Below is a small trained network, with its code and all its weights. Each question gives an input and a target symbol and asks what happens when units are switched off, that is, made to give their printed mean instead of their output.

import numpy as np


def w(rows, s, z=0):
    codes = np.array(rows[::2]) - 128.0
    scale = np.full(codes.shape[1], s)
    scale[-1] = z or s
    return codes * scale


def norm(h):
    return h / np.sqrt((h * h).mean(-1, keepdims=True) + 1e-5)


def f(y):
    return y / 2 * (1 + np.tanh(0.7978845608 * (y + 0.044715 * y**3)))


def softmax(a):
    e = np.exp(a - a.max(-1, keepdims=True))
    return e / e.sum(-1, keepdims=True)


def log_softmax(a):
    a = a - a.max(-1, keepdims=True)
    return a - np.log(np.exp(a).sum(-1, keepdims=True))


def net(x, mask):
    ids = ['ΔΠαηθμτφψω'.index(c) for c in x.split()]
    T = len(ids)
    res = E[ids] + P[:T]
    u = 0
    for l in range(2):
        r = norm(res)
        for j in range(2):
            rows = slice(2 * j, 2 * j + 2)
            q, k, v = (r @ M[l][rows].T for M in (Q, K, V))
            z = softmax(np.where(np.tri(T) > 0, q @ k.T / 2**0.5, -1e9)) @ v
            o = O[l][rows]
            res = res + np.where(mask[u + j], z, o[:, -1]) @ o[:, :-1]
        u += 2
        y = f(norm(res) @ A[l][:, :-1].T + A[l][:, -1])
        res = res + np.where(mask[u : u + 8], y, B[l][:, -1]) @ B[l][:, :-1]
        u += 8
    return log_softmax(norm(res)[-1] @ U[:, :-1].T + U[:, -1])


Q, K, V, O, A, B = {}, {}, {}, {}, {}, {}
E = w([
[125,48,111,98,153,86,111,117,132,89],'Δ',
[133,129,146,109,145,83,167,60,109,116],'Π',
[250,4,115,144,67,200,129,91,166,117],'α',
[134,135,79,164,72,113,138,192,121,103],'η',
[173,122,110,90,121,169,104,196,75,112],'θ',
[103,152,115,64,126,34,182,148,104,172],'μ',
[167,105,147,73,154,158,117,54,83,161],'τ',
[154,85,75,92,79,128,201,107,97,97],'φ',
[234,84,145,181,110,129,123,155,107,110],'ψ',
[86,172,164,162,93,70,79,141,101,140],'ω',
],0.015)
P = w([
[136,178,116,175,153,133,129,119,201,102],'0',
[162,155,5,58,143,115,44,176,67,118],'1',
[161,128,187,106,98,101,132,131,177,170],'2',
[131,152,10,51,143,140,80,173,39,78],'3',
[150,125,187,113,111,110,133,123,150,175],'4',
[138,143,17,47,152,121,71,164,44,94],'5',
[141,122,180,113,113,110,130,118,147,183],'6',
[128,148,21,69,143,119,88,172,31,72],'7',
[151,125,176,121,107,115,135,108,138,176],'8',
],0.013)
Q[0] = w([
[136,115,1,139,89,89,126,122,72,87],'0.h1',
[134,157,139,143,165,102,82,125,76,70],'0.h1',
[135,142,38,127,100,123,28,107,63,131],'0.h2',
[150,130,152,110,157,128,101,113,131,131],'0.h2',
],0.0095)
K[0] = w([
[187,212,26,184,116,191,253,80,242,75],'0.h1',
[106,206,109,148,205,144,55,126,155,74],'0.h1',
[140,236,124,184,200,233,61,93,183,19],'0.h2',
[116,90,184,130,164,124,99,122,98,127],'0.h2',
],0.0059)
V[0] = w([
[148,83,143,129,150,175,56,199,89,135],'0.h1',
[131,89,69,218,57,197,136,149,136,115],'0.h1',
[213,174,80,78,127,138,77,206,85,65],'0.h2',
[127,104,158,120,146,122,53,64,159,253],'0.h2',
],0.0049)
O[0] = w([
[228,199,153,132,168,44,66,117,199,41,75],'0.h1',
[77,58,49,156,223,69,155,165,82,202,132],'0.h1',
[65,165,171,94,93,254,49,141,149,68,254],'0.h2',
[153,119,3,127,121,132,148,105,91,113,78],'0.h2',
],0.008,0.0035)
A[0] = w([
[117,55,144,108,100,93,162,29,204,93,138],'0.n1',
[109,135,69,81,109,49,91,147,90,101,251],'0.n2',
[154,138,79,124,129,170,2,158,70,110,140],'0.n3',
[71,109,132,82,56,85,171,185,66,114,158],'0.n4',
[58,229,176,65,110,30,164,73,155,194,68],'0.n5',
[150,123,84,87,145,118,35,57,85,129,119],'0.n6',
[122,114,190,104,105,149,245,101,152,175,26],'0.n7',
[182,111,174,57,117,138,136,99,125,112,209],'0.n8',
],0.0083,0.0026)
B[0] = w([
[102,28,223,109,132,109,140,91,20,147,179],'0.n1',
[191,149,157,88,36,181,129,155,105,82,231],'0.n2',
[75,155,98,4,142,80,197,84,165,130,254],'0.n3',
[193,75,111,94,185,120,111,143,162,222,216],'0.n4',
[124,146,52,162,57,195,188,79,138,66,188],'0.n5',
[122,149,100,185,107,174,178,187,79,124,201],'0.n6',
[219,87,138,82,233,98,153,131,188,105,167],'0.n7',
[157,153,195,116,120,168,119,255,142,130,216],'0.n8',
],0.0077,0.0086)
Q[1] = w([
[67,94,33,109,86,95,164,147,19,83],'1.h1',
[150,168,255,189,151,113,171,110,182,161],'1.h1',
[83,100,47,44,110,94,128,183,19,110],'1.h2',
[247,115,217,134,188,75,94,163,146,123],'1.h2',
],0.0075)
K[1] = w([
[35,77,40,196,164,72,138,114,90,60],'1.h1',
[217,147,162,71,75,187,80,142,38,194],'1.h1',
[51,124,72,187,254,127,165,95,96,132],'1.h2',
[205,96,181,24,120,147,90,182,80,90],'1.h2',
],0.0074)
V[1] = w([
[52,96,203,119,133,152,35,66,22,90],'1.h1',
[207,121,106,196,223,134,108,80,157,79],'1.h1',
[59,194,158,183,122,96,162,113,112,106],'1.h2',
[119,101,75,137,2,118,173,21,199,167],'1.h2',
],0.0065)
O[1] = w([
[191,158,185,170,185,249,133,197,67,131,3],'1.h1',
[188,102,186,185,60,117,96,241,114,118,166],'1.h1',
[179,103,241,2,109,111,172,75,61,187,9],'1.h2',
[128,209,122,112,129,187,61,41,35,92,84],'1.h2',
],0.0085,0.0044)
A[1] = w([
[67,153,48,34,114,155,153,143,100,136,226],'1.n1',
[46,83,89,133,73,120,77,162,164,161,1],'1.n2',
[158,118,119,161,77,159,41,99,95,184,89],'1.n3',
[111,75,149,214,192,123,197,74,141,52,38],'1.n4',
[66,148,78,125,85,83,139,96,148,161,96],'1.n5',
[118,87,161,68,167,81,160,57,98,171,113],'1.n6',
[73,103,249,152,174,109,69,76,55,104,184],'1.n7',
[157,143,202,179,122,88,170,96,207,122,216],'1.n8',
],0.011,0.0024)
B[1] = w([
[144,116,168,213,146,109,108,87,183,136,248],'1.n1',
[60,154,169,114,169,153,145,155,3,126,169],'1.n2',
[91,82,175,140,136,172,40,125,168,170,130],'1.n3',
[184,146,210,38,120,139,80,82,119,112,147],'1.n4',
[111,85,101,115,132,194,172,123,88,154,161],'1.n5',
[201,187,187,161,192,35,104,138,114,146,148],'1.n6',
[55,61,87,136,42,70,172,219,143,45,139],'1.n7',
[131,207,22,209,122,101,73,74,78,153,169],'1.n8',
],0.011,0.014)
U = w([
[182,157,138,54,134,68,80,48,3,77,99],'Δ',
[150,16,158,147,97,161,26,119,143,199,4],'Π',
[27,159,140,98,37,166,88,55,97,101,171],'α',
[169,177,137,112,158,223,193,167,79,125,154],'η',
[73,156,164,104,182,120,102,150,246,96,121],'θ',
[134,73,41,133,119,115,235,52,163,105,121],'μ',
[136,170,49,232,160,79,49,164,74,61,63],'τ',
[142,58,140,108,233,35,127,115,146,213,121],'φ',
[17,88,96,161,196,146,178,132,74,187,190],'ψ',
[92,78,163,76,41,60,168,177,86,73,209],'ω',
],0.0061,0.0023)

Each question gives the input, a string of symbols that net reads in full, and the target symbol t.
The units are the heads (2 rows each of Q, K, V and O) and the neurons (one row each of A and B). Each row of codes is followed by its name. A weight is (code - 128) times the scale printed after its matrix; where a second scale follows, it is the last column's (O, A, B and U).
mask holds one flag per unit, layer by layer, with each layer's heads first. A switched-off unit (its flag False) gives its mean, the last column of its rows in O or B, instead of its output. The means were averaged over made-up inputs and are rounded, as every weight is.
A unit's drop is (log p(t) with every unit on - log p(t) with that unit switched off) / (log p(t) with every unit on - log p(t) with every unit switched off).
The circuit of an input: a set's keep is (log p(t) with only the set's units on - log p(t) with every unit switched off) / (log p(t) with every unit on - log p(t) with every unit switched off). Starting from the 12 units with the biggest drops (on a tie, the unit counted first), units are removed one at a time, each time the one whose removal leaves the highest keep (on an exact tie, the one counted first), for as long as the keep stays at least 0.8.
units of the circuit, in order: the units of the circuit, biggest drop first
unit that matters most: the unit with the biggest drop
top k neurons in layer l: the k neurons of layer l with the biggest drops, biggest first
input ω Δ ψ μ Π φ α φ τ, target η: units of the circuit, in order -> (0.n8, 0.n3, 1.n1, 1.h1)
input ψ τ ψ τ ψ η, target ω: units of the circuit, in order -> (0.n2, 1.h1, 1.n8)
input Δ μ Π α, target η: unit that matters most -> 1.h1
input θ Δ Π Δ φ θ, target θ: units of the circuit, in order -> (0.h2, 0.n3, 1.n1)
input ω ψ Π α α α α Δ, target Δ: units of the circuit, in order -> (1.h2, 0.n2, 0.n8)
input Π Δ ψ θ ψ η, target Π: units of the circuit, in order -> (0.h1, 0.n4, 1.n1)
input Δ μ μ ω ψ ψ Π θ, target η: top 2 neurons in layer 0 -> (0.n2, 0.n1)
input Δ ψ Π η, target η: units of the circuit, in order -> (1.h1, 0.n1, 0.n4)
input τ ψ Δ, target ω: units of the circuit, in order -> (0.n1, 1.n7)
input Π ψ Δ μ, target Π: units of the circuit, in order -> (0.h1, 0.n4, 1.n1, 0.n2)
input α μ ψ φ, target τ: units of the circuit, in order -> (1.h2, 1.n1)
input Δ Π μ Δ, target η: units of the circuit, in order -> (1.h1, 0.n2, 0.n1)
input φ ψ Δ τ α Δ ω, target α: units of the circuit, in order -> (0.n5, 1.h2)
input τ θ ψ ψ τ θ, target μ: unit that matters most -> 0.n3
input ψ θ Δ Δ α φ η Δ, target ω: units of the circuit, in order -> (0.n2, 0.h1, 1.h1, 1.n8)
input τ τ τ ψ Π Δ, target μ: top 4 neurons in layer 0 -> (0.n3, 0.n8, 0.n2, 0.n6)
input ψ η η, target ψ: top 2 neurons in layer 1 -> (1.n2, 1.n5)
input τ ω τ θ Π ψ, target μ: top 2 neurons in layer 0 -> (0.n3, 0.n8)
input Π θ τ η τ τ Π ω, target Π: top 4 neurons in layer 0 -> (0.n4, 0.n7, 0.n2, 0.n1)
input ψ α μ θ τ Δ η, target ψ: unit that matters most -> 1.n2
input ω ψ Π, target Δ: top 2 neurons in layer 0 -> (0.n1, 0.n5)
input α τ Π τ Π, target Δ: top 2 neurons in layer 1 -> (1.n4, 1.n1)
input τ φ ω α Π η, target μ: top 3 neurons in layer 0 -> (0.n8, 0.n3, 0.n2)
input ω Π η ω Δ η α η, target Δ: top 2 neurons in layer 0 -> (0.n2, 0.n8)
input φ Δ μ τ τ φ, target ψ: top 2 neurons in layer 1 -> (1.n2, 1.n1)
input φ η Π η τ η ψ Δ ψ, target τ: top 2 neurons in layer 1 -> (1.n8, 1.n1)
